Read these off the table that follows. Rows and columns are numbered from 1.
1) Which number is the entry just left of the smallest entry?
2) Which number is the top entry of the column that holds the largest entry?
3) Which number is the top-right entry?
4) Which number is the entry directly below -15?
5) Which number is the entry just left of -50?
6) Which number is the entry in the bottom-right corner?
7) Which number is the entry at row 2, column 1?
8) Which number is the entry at row 1, column 2?
[[-256, -30, -23, -12, -397, -79, -370, -298, -234, 47, -183],
 [-292, 99, 141, 121, -464, 35, -402, -342, -156, 162, -16],
 [-418, 57, 74, 48, -489, 45, -422, -409, -101, 16, -27],
 [-358, -16, -15, -25, -380, -68, -335, -358, -154, -51, -78],
 [-354, 95, 15, 128, -474, -50, -480, -438, -329, 181, -78],
 [22, 286, 358, 414, -408, 34, -356, -187, -274, 633, 105],
 [-678, 267, 144, 234, -373, -124, -295, -629, -156, -4, 290],
 [-282, 116, 419, 98, -351, 410, -170, -221, 439, 36, 443],
 [-257, -368, -353, -395, -230, -60, -286, -227, -116, -350, -328],
 [-269, -259, -363, -273, -1, -327, -11, -168, -144, -427, -113],
 [-382, 54, 63, 18, 30, -179, 123, -266, 79, -270, 399],
 [115, -353, -54, -333, -216, 246, -180, 85, 207, -120, -157],
 [264, -606, -517, -587, 272, -384, 211, 280, -110, -519, -379],
 [306, -88, -52, 25, 260, -423, 221, 151, -338, 166, 15],
 [251, -647, -704, -583, 43, -379, -188, 82, -530, -244, -733],
 [-130, -306, -620, -267, 320, -761, 138, -160, -629, -337, -260]]
1) 320
2) 47
3) -183
4) 15
5) -474
6) -260
7) -292
8) -30

[ 148 -711   -5  -81  455  598 -424 -361  411    6  552  588  466  269
 -441  501]
The 1st entry is 148
The entry just right of 552 is 588
The entry just right of the largest entry -> -424
Which number is the 1st entry from the right?
A: 501
The entry just left of 501 -> -441
Which number is the 3rd entry from the right?
A: 269

[ 19  20  17  22  20  17 -57  19  18  30  20  25  14  21  22]
Which number is the entry just left of 21? 14
The entry just right of -57 -> 19

Read these off the grid that follows.
1) Report the entry directly above the smallest entry.
2) Report the first entry of the largest entry's row.
3) Report the bottom-left entry.
4) Report the entry in the top-right corner.
5) Report the 2nd largest entry.
6) Report the top-left entry.
7) Report the smallest entry in the last row.
8) Report the last entry, reading row by row.
[[  1 -19  -5   3]
 [ 31 -31 -18   9]
 [-66 -17  16 -65]
 [-17  19 -21  -2]
 [ 24 -26  19   6]
 [ 43   8 -50   3]
 [-34  -5  26 -33]
 [-20  -5  16 -19]
 [ 27 -71 -19  -2]
 [-15  19 -21   0]]
1) -5
2) 43
3) -15
4) 3
5) 31
6) 1
7) -21
8) 0
